Below is a small trained network, with its code and all its weights. Each question gives an input and a target symbol and asks what happens when units are switched off, that is, made to give their printed mean instead of their output.

import numpy as np


def w(rows, s, z=0):
    codes = np.array(rows[::2]) - 128.0
    scale = np.full(codes.shape[1], s)
    scale[-1] = z or s
    return codes * scale


def softmax(a):
    e = np.exp(a - a.max(-1, keepdims=True))
    return e / e.sum(-1, keepdims=True)


def log_softmax(a):
    a = a - a.max(-1, keepdims=True)
    return a - np.log(np.exp(a).sum(-1, keepdims=True))


def net(x, mask):
    ids = ['εζλμξτφψ'.index(c) for c in x.split()]
    T = len(ids)
    res = E[ids] + P[:T]
    u = 0
    for l in range(3):
        r = res
        for j in range(2):
            rows = slice(3 * j, 3 * j + 3)
            q, k, v = (r @ M[l][rows].T for M in (Q, K, V))
            z = softmax(np.where(np.tri(T) > 0, q @ k.T / 3**0.5, -1e9)) @ v
            o = O[l][rows]
            res = res + np.where(mask[u + j], z, o[:, -1]) @ o[:, :-1]
        u += 2
    return log_softmax(res[-1] @ U[:, :-1].T + U[:, -1])


Q, K, V, O = {}, {}, {}, {}
E = w([
[180,41,203,118],'ε',
[68,218,95,102],'ζ',
[64,81,151,70],'λ',
[114,78,91,144],'μ',
[202,120,109,2],'ξ',
[230,191,177,184],'τ',
[56,112,202,221],'φ',
[95,131,213,58],'ψ',
],0.0094)
P = w([
[18,48,3,105],'0',
[121,195,142,140],'1',
[128,164,100,150],'2',
[122,163,90,148],'3',
[125,174,98,130],'4',
[118,167,93,144],'5',
[121,166,104,137],'6',
],0.0032)
Q[0] = w([
[188,154,156,141],'0.h0',
[126,174,179,66],'0.h0',
[119,138,135,114],'0.h0',
[150,176,145,29],'0.h1',
[64,34,5,136],'0.h1',
[69,45,131,118],'0.h1',
],0.032)
K[0] = w([
[80,103,182,89],'0.h0',
[111,199,207,84],'0.h0',
[132,152,135,120],'0.h0',
[118,163,7,86],'0.h1',
[2,148,231,10],'0.h1',
[35,45,187,77],'0.h1',
],0.025)
V[0] = w([
[128,106,120,118],'0.h0',
[155,159,132,163],'0.h0',
[85,98,131,121],'0.h0',
[114,139,178,94],'0.h1',
[116,145,151,109],'0.h1',
[187,112,2,197],'0.h1',
],0.0079)
O[0] = w([
[115,118,160,88,143],'0.h0',
[163,126,109,184,54],'0.h0',
[80,108,155,83,187],'0.h0',
[119,150,178,89,176],'0.h1',
[122,159,163,100,142],'0.h1',
[130,67,2,218,6],'0.h1',
],0.0057,0.0017)
Q[1] = w([
[146,126,97,157],'1.h0',
[72,151,194,60],'1.h0',
[110,138,130,114],'1.h0',
[217,201,107,166],'1.h1',
[176,172,34,158],'1.h1',
[2,194,17,98],'1.h1',
],0.021)
K[1] = w([
[167,142,116,143],'1.h0',
[40,89,119,80],'1.h0',
[143,131,114,129],'1.h0',
[182,212,220,115],'1.h1',
[137,149,202,33],'1.h1',
[92,6,189,7],'1.h1',
],0.02)
V[1] = w([
[201,180,144,110],'1.h0',
[254,242,204,195],'1.h0',
[91,79,115,105],'1.h0',
[127,115,131,127],'1.h1',
[165,117,118,159],'1.h1',
[117,128,138,134],'1.h1',
],0.0047)
O[1] = w([
[140,160,180,97,100],'1.h0',
[122,186,253,79,5],'1.h0',
[135,104,85,136,181],'1.h0',
[138,128,138,130,131],'1.h1',
[163,146,139,131,99],'1.h1',
[129,124,127,136,134],'1.h1',
],0.0069,0.0022)
Q[2] = w([
[96,80,229,113],'2.h0',
[140,64,102,60],'2.h0',
[252,81,124,100],'2.h0',
[193,39,146,77],'2.h1',
[230,195,80,132],'2.h1',
[203,138,169,230],'2.h1',
],0.041)
K[2] = w([
[210,76,118,220],'2.h0',
[151,57,63,69],'2.h0',
[216,95,191,4],'2.h0',
[236,42,142,86],'2.h1',
[222,233,118,105],'2.h1',
[200,184,220,203],'2.h1',
],0.034)
V[2] = w([
[115,120,125,119],'2.h0',
[32,87,128,66],'2.h0',
[158,140,126,145],'2.h0',
[167,153,14,200],'2.h1',
[94,251,73,36],'2.h1',
[250,74,92,28],'2.h1',
],0.015)
O[2] = w([
[132,114,104,149,145],'2.h0',
[149,91,41,195,228],'2.h0',
[122,138,155,108,99],'2.h0',
[110,249,168,198,3],'2.h1',
[80,199,27,53,28],'2.h1',
[248,186,159,80,235],'2.h1',
],0.014,0.0043)
U = w([
[223,105,141,140,178],'ε',
[77,214,62,122,247],'ζ',
[193,140,2,199,1],'λ',
[146,207,114,184,97],'μ',
[216,222,62,73,69],'ξ',
[43,194,218,35,195],'τ',
[46,106,133,170,85],'φ',
[120,100,51,55,14],'ψ',
],0.0042,0.0054)

Each question gives the input, a string of symbols that net reads in full, and the target symbol t.
The units are the heads (3 rows each of Q, K, V and O). Each row of codes is followed by its name. A weight is (code - 128) times the scale printed after its matrix; where a second scale follows, it is the last column's (O and U).
mask holds one flag per head, layer by layer. A switched-off head (its flag False) gives its mean, the last column of its rows in O, instead of its output. The means were averaged over made-up inputs and are rounded, as every weight is.
A unit's drop is (log p(t) with every unit on - log p(t) with that unit switched off) / (log p(t) with every unit on - log p(t) with every unit switched off).
The circuit of an input: a set's keep is (log p(t) with only the set's units on - log p(t) with every unit switched off) / (log p(t) with every unit on - log p(t) with every unit switched off). Starting from all 6 units, units are removed one at a time, each time the one whose removal leaves the highest keep (on an exact tie, the one counted first), for as long as the keep stays at least 0.8.
units of the circuit, in order: the units of the circuit, biggest drop first
heads that matter: for each layer, one digit per head in row order, 1 if its drop is at least 0.15 and else 0, layers parted by /
drop of u: that unit's drop, to one decimal
input ξ ε ψ, target ξ: units of the circuit, in order -> 2.h1
input ξ ψ ε μ ξ τ λ, target ξ: heads that matter -> 00 / 10 / 01
input ζ λ ε τ λ, target ζ: heads that matter -> 01 / 10 / 01
input ε ε ζ ε μ ψ λ, target ε: units of the circuit, in order -> 2.h1, 0.h1
input μ τ ψ μ, target μ: heads that matter -> 01 / 10 / 01
input ψ ε μ, target ψ: units of the circuit, in order -> 2.h1, 0.h1
input φ ε ε μ, target φ: units of the circuit, in order -> 2.h1, 1.h0
input φ ξ λ ζ ψ, target φ: units of the circuit, in order -> 2.h1, 0.h1, 0.h0
input ξ ε ζ λ, target ξ: units of the circuit, in order -> 2.h1, 0.h1
input λ ε ε λ, target λ: units of the circuit, in order -> 1.h0, 2.h0
input ε λ ζ λ, target ε: units of the circuit, in order -> 0.h1, 2.h1
input τ ε ε ε ε ε λ, target τ: units of the circuit, in order -> 0.h1, 2.h0
input φ ε λ, target φ: heads that matter -> 01 / 00 / 01
input ζ τ ε ψ ψ ψ, target ζ: heads that matter -> 00 / 10 / 01
input ζ ξ ε ε ε λ, target ζ: units of the circuit, in order -> 2.h1, 0.h1, 1.h0
input τ ξ φ ε ε μ, target τ: units of the circuit, in order -> 2.h0, 1.h0, 0.h1, 0.h0
input λ ε ζ ε ψ, target λ: units of the circuit, in order -> 1.h0, 2.h0
input φ ψ ξ ζ φ τ ψ, target φ: units of the circuit, in order -> 2.h1
input φ ζ ε ξ ε φ λ, target φ: heads that matter -> 00 / 00 / 01
input τ λ λ ψ φ, target φ: heads that matter -> 00 / 10 / 01
input ζ ε ψ ψ, target ζ: heads that matter -> 00 / 00 / 01
input ε λ ψ ξ ψ φ, target φ: heads that matter -> 00 / 00 / 01
input τ λ ψ μ, target τ: heads that matter -> 11 / 00 / 10
input λ ξ φ ζ τ ζ ψ, target λ: drop of 2.h0 -> 0.7
input λ ζ λ φ ψ ε λ, target λ: drop of 1.h0 -> 1.1
input τ ε ε τ τ ψ, target τ: drop of 2.h0 -> 1.2
input λ τ ε μ, target λ: drop of 1.h0 -> 0.3
